Below is a small trained network, with its code and all its weights. Each question gives an input and a class and asks what happens when units are switched off, that is, made to give their printed mean instead of their output.

import numpy as np


def w(rows, s, z=0):
    codes = np.array(rows[::2]) - 128.0
    scale = np.full(codes.shape[1], s)
    scale[-1] = z or s
    return codes * scale


def f(y):
    return np.maximum(y, 0)


def log_softmax(a):
    a = a - a.max(-1, keepdims=True)
    return a - np.log(np.exp(a).sum(-1, keepdims=True))


def net(x, mask):
    res = np.array(x, float).reshape(1, 5) / 4 @ E
    y = f(res @ A[0][:, :-1].T + A[0][:, -1])
    res = res + np.where(mask, y, B[0][:, -1]) @ B[0][:, :-1]
    return log_softmax(res[-1] @ U[:, :-1].T + U[:, -1])


A, B = {}, {}
E = w([
[144,132,185,177],'x0',
[118,94,60,167],'x1',
[106,201,109,109],'x2',
[127,162,113,175],'x3',
[7,134,164,110],'x4',
],0.014)
A[0] = w([
[109,107,5,142,147],'N1',
[60,66,121,156,131],'N2',
[160,124,115,58,202],'N3',
[67,113,108,207,85],'N4',
[89,106,215,70,255],'N5',
[144,156,116,98,121],'N6',
[211,183,83,220,118],'N7',
[87,169,37,160,140],'N8',
[48,252,166,77,86],'N9',
[146,93,114,187,120],'N10',
[137,149,71,181,113],'N11',
[181,175,55,81,94],'N12',
[175,90,46,164,127],'N13',
[63,157,147,107,123],'N14',
[125,129,222,83,143],'N15',
[198,118,227,64,166],'N16',
[212,174,57,92,147],'N17',
[83,159,187,63,95],'N18',
[68,47,72,204,186],'N19',
[111,199,122,107,159],'N20',
[87,130,136,160,112],'N21',
[90,165,135,116,71],'N22',
[194,185,146,177,140],'N23',
[89,53,104,190,105],'N24',
[164,199,133,111,114],'N25',
[187,171,226,185,207],'N26',
[83,140,164,226,127],'N27',
[71,63,123,115,243],'N28',
[109,95,71,101,192],'N29',
[64,146,138,169,150],'N30',
],0.012,0.0067)
B[0] = w([
[93,212,138,57,222],'N1',
[130,158,164,99,184],'N2',
[189,171,254,150,191],'N3',
[102,133,174,116,168],'N4',
[103,102,162,92,231],'N5',
[175,173,154,111,151],'N6',
[201,171,76,146,247],'N7',
[57,133,136,118,197],'N8',
[99,57,91,99,228],'N9',
[183,144,131,94,180],'N10',
[98,182,168,105,180],'N11',
[136,183,108,134,196],'N12',
[177,183,160,68,227],'N13',
[85,93,117,87,187],'N14',
[83,69,175,116,190],'N15',
[115,59,171,193,214],'N16',
[189,200,144,140,235],'N17',
[88,95,126,126,191],'N18',
[141,146,237,65,223],'N19',
[90,100,151,107,182],'N20',
[92,121,147,116,154],'N21',
[112,140,63,88,155],'N22',
[147,144,72,170,208],'N23',
[177,155,190,103,183],'N24',
[140,135,117,176,172],'N25',
[146,85,113,169,233],'N26',
[117,167,149,192,178],'N27',
[180,115,167,60,213],'N28',
[143,167,167,74,194],'N29',
[54,133,145,139,180],'N30',
],0.0092,0.013)
U = w([
[105,152,213,118,255],'0',
[126,105,198,98,56],'1',
[22,91,108,98,158],'2',
[51,137,175,245,88],'3',
[97,139,92,129,58],'4',
[164,165,96,200,184],'5',
[122,90,80,128,79],'6',
[135,226,128,36,113],'7',
],0.012,0.0074)

Each question gives the input, the list of numbers given to net, and the class t.
The units are the neurons (one row each of A and B). Each row of codes is followed by its name. A weight is (code - 128) times the scale printed after its matrix; where a second scale follows, it is the last column's (A, B and U).
mask holds one flag per neuron, in row order. A switched-off neuron (its flag False) gives its mean, the last column of its row in B, instead of its output. The means were averaged over made-up inputs and are rounded, as every weight is.
A unit's drop is (log p(t) with every unit on - log p(t) with that unit switched off) / (log p(t) with every unit on - log p(t) with every unit switched off).
The circuit of an input: a set's keep is (log p(t) with only the set's units on - log p(t) with every unit switched off) / (log p(t) with every unit on - log p(t) with every unit switched off). Starting from the 12 units with the biggest drops (on a tie, the unit counted first), units are removed one at a time, each time the one whose removal leaves the highest keep (on an exact tie, the one counted first), for as long as the keep stays at least 0.8.
units of the circuit, in order: the units of the circuit, biggest drop first
k most important neurons: the k neurons with the biggest drops, biggest first
drop of u: that unit's drop, to one decimal
input [-7,6,8,7,7], class 2: units of the circuit, in order => (N9)
input [-6,-3,3,-6,0], class 0: units of the circuit, in order => (N3; N7)
input [4,5,0,3,-1], class 7: units of the circuit, in order => (N16; N7)
input [-7,-8,5,1,0], class 0: 3 most important neurons => (N3; N6; N17)
input [-4,5,-5,7,3], class 7: 2 most important neurons => (N1; N16)
input [-5,6,-4,-2,4], class 7: 2 most important neurons => (N1; N16)
input [-7,-7,0,-7,-8], class 0: 3 most important neurons => (N16; N3; N7)
input [-6,8,-6,-7,8], class 7: 2 most important neurons => (N1; N16)
input [-3,-8,-1,-4,-7], class 0: drop of N18 => -0.1
input [-3,6,-3,0,5], class 7: drop of N29 => 0.2
input [-3,7,-7,-8,7], class 7: drop of N9 => 0.1
